Here is a tiny trained network, its code and every weight. The questions are about switching its units off for an input and a class, where a switched-off unit gives its printed mean instead of its output.

import numpy as np


def w(rows, s, z=0):
    codes = np.array(rows[::2]) - 128.0
    scale = np.full(codes.shape[1], s)
    scale[-1] = z or s
    return codes * scale


def f(y):
    return np.maximum(y, 0)


def log_softmax(a):
    a = a - a.max(-1, keepdims=True)
    return a - np.log(np.exp(a).sum(-1, keepdims=True))


def net(x, mask):
    res = np.array(x, float).reshape(1, 4) / 4 @ E
    y = f(res @ A[0][:, :-1].T + A[0][:, -1])
    res = res + np.where(mask, y, B[0][:, -1]) @ B[0][:, :-1]
    return log_softmax(res[-1] @ U[:, :-1].T + U[:, -1])


A, B = {}, {}
E = w([
[132,60,143,142,105,99,131,150,149,9,128,131],'x0',
[129,128,128,126,130,129,128,131,128,127,128,130],'x1',
[116,108,111,22,101,144,96,112,189,132,130,105],'x2',
[133,128,207,124,178,91,103,46,143,128,127,145],'x3',
],0.012)
A[0] = w([
[130,35,119,131,65,93,120,188,171,24,117,133,114],'N1',
[146,159,78,83,94,163,148,127,146,154,133,88,71],'N2',
[119,108,58,197,61,164,205,234,78,65,138,99,38],'N3',
[137,95,215,191,168,53,124,90,117,32,113,176,103],'N4',
[134,138,183,97,210,98,62,15,147,159,123,141,123],'N5',
[131,148,118,163,138,126,132,139,112,138,139,137,125],'N6',
[120,138,182,85,168,96,66,56,160,160,112,145,66],'N7',
[165,96,181,217,171,67,146,103,98,50,111,165,89],'N8',
[151,197,92,254,149,143,199,194,38,177,130,173,51],'N9',
[127,178,126,217,170,123,173,173,40,131,116,136,177],'N10',
[118,175,143,151,174,135,114,104,101,193,143,122,93],'N11',
[163,101,191,195,184,67,161,112,138,44,107,172,91],'N12',
[131,136,121,159,117,128,141,150,74,158,125,135,91],'N13',
[113,166,57,68,94,201,128,130,151,211,127,96,131],'N14',
[117,153,163,90,173,92,75,61,177,160,149,145,37],'N15',
[151,118,202,187,198,67,156,91,90,66,107,168,102],'N16',
[128,176,69,64,98,193,116,148,158,149,120,117,83],'N17',
[103,77,131,82,125,115,69,95,170,107,142,97,66],'N18',
[124,233,167,170,201,131,120,71,81,229,127,146,17],'N19',
[138,118,129,96,109,132,103,111,173,117,137,124,132],'N20',
[143,172,98,213,150,111,179,147,44,157,119,153,123],'N21',
[123,29,99,108,53,98,121,187,195,32,142,101,2],'N22',
[100,89,160,39,109,104,59,83,207,84,135,77,4],'N23',
[128,137,202,83,177,85,73,24,176,172,137,144,28],'N24',
[137,165,101,166,140,148,167,156,105,154,120,136,64],'N25',
[124,165,42,62,92,203,121,143,160,188,118,89,152],'N26',
[109,131,67,54,71,172,118,167,155,160,115,84,105],'N27',
[128,106,108,118,107,122,136,138,142,96,133,119,65],'N28',
[123,109,75,176,85,149,152,209,96,94,122,97,69],'N29',
],0.0063,0.0097)
B[0] = w([
[179,169,158,83,138,174,208,85,158,75,75,148,236],'N1',
[93,106,127,147,110,116,96,148,103,147,159,117,151],'N2',
[215,74,203,170,92,75,172,11,224,108,120,216,207],'N3',
[102,48,103,202,111,51,84,142,122,198,178,132,229],'N4',
[174,151,135,102,107,158,204,109,165,59,81,148,208],'N5',
[138,144,129,111,136,147,134,121,120,115,136,137,155],'N6',
[143,176,114,91,142,176,179,154,118,90,104,111,167],'N7',
[100,68,118,173,120,67,84,138,128,177,163,118,215],'N8',
[89,213,86,25,185,235,200,204,71,64,65,51,219],'N9',
[178,138,160,108,100,139,187,83,174,72,83,164,254],'N10',
[160,130,151,138,103,132,159,89,159,102,122,157,166],'N11',
[96,60,105,201,108,52,77,146,117,180,177,123,212],'N12',
[120,134,122,105,135,150,132,150,127,114,132,120,151],'N13',
[72,121,100,136,156,109,88,202,61,147,149,74,211],'N14',
[104,179,101,86,157,181,165,184,97,105,103,81,154],'N15',
[101,65,108,182,120,61,76,131,128,178,169,132,210],'N16',
[95,114,122,153,126,106,91,155,91,153,161,111,168],'N17',
[167,130,161,135,96,129,161,72,160,111,119,168,158],'N18',
[225,64,206,177,45,62,165,8,229,100,130,224,179],'N19',
[126,152,135,120,142,150,144,134,125,117,114,128,165],'N20',
[150,168,130,79,146,173,174,123,138,78,90,122,216],'N21',
[103,234,66,14,219,244,210,228,47,55,55,37,183],'N22',
[236,79,228,182,52,84,182,2,234,83,101,239,169],'N23',
[111,206,77,43,178,232,203,205,70,65,76,76,172],'N24',
[119,144,127,117,136,142,127,153,115,132,147,103,150],'N25',
[77,124,108,133,154,110,97,200,69,146,151,67,222],'N26',
[86,117,107,159,132,105,96,167,78,164,146,93,188],'N27',
[111,142,122,107,151,149,124,151,112,114,124,117,135],'N28',
[166,120,180,143,102,110,153,68,169,120,129,170,181],'N29',
],0.0076,0.0092)
U = w([
[123,183,111,78,147,190,154,163,98,115,101,91,215],'0',
[176,109,160,144,109,107,146,54,184,119,114,198,125],'1',
[79,85,108,169,123,77,3,161,92,211,177,107,2],'2',
],0.012,0.0034)

Each question gives the input, the list of numbers given to net, and the class t.
The units are the neurons (one row each of A and B). Each row of codes is followed by its name. A weight is (code - 128) times the scale printed after its matrix; where a second scale follows, it is the last column's (A, B and U).
mask holds one flag per neuron, in row order. A switched-off neuron (its flag False) gives its mean, the last column of its row in B, instead of its output. The means were averaged over made-up inputs and are rounded, as every weight is.
A unit's drop is (log p(t) with every unit on - log p(t) with that unit switched off) / (log p(t) with every unit on - log p(t) with every unit switched off).
The circuit of an input: a set's keep is (log p(t) with only the set's units on - log p(t) with every unit switched off) / (log p(t) with every unit on - log p(t) with every unit switched off). Starting from the 12 units with the biggest drops (on a tie, the unit counted first), units are removed one at a time, each time the one whose removal leaves the highest keep (on an exact tie, the one counted first), for as long as the keep stays at least 0.8.
units of the circuit, in order: the units of the circuit, biggest drop first
top k neurons: the k neurons with the biggest drops, biggest first
drop of u: that unit's drop, to one decimal
input [0,-8,5,7], class 0: top neuron => (N24)
input [8,6,2,0], class 0: top 3 neurons => (N22, N19, N3)
input [2,3,-2,-7], class 1: top 2 neurons => (N3, N29)
input [1,-1,0,-4], class 1: top 4 neurons => (N9, N22, N24, N3)
input [-2,5,2,8], class 0: top 3 neurons => (N24, N15, N3)
input [0,4,3,8], class 0: top 3 neurons => (N24, N15, N3)
input [5,-1,-1,-6], class 1: top 2 neurons => (N3, N9)
input [6,-2,-1,-5], class 1: top 2 neurons => (N3, N9)
input [7,4,5,0], class 0: top 2 neurons => (N22, N3)
input [6,2,-1,-8], class 1: top 2 neurons => (N3, N29)
input [-7,4,5,0], class 2: drop of N2 => 0.0
input [4,-8,0,-8], class 1: drop of N3 => 2.9
input [-1,-8,2,5], class 0: drop of N24 => 0.2
input [8,4,8,-1], class 0: drop of N22 => 8.1
input [-2,-3,2,7], class 0: units of the circuit, in order => (N24)
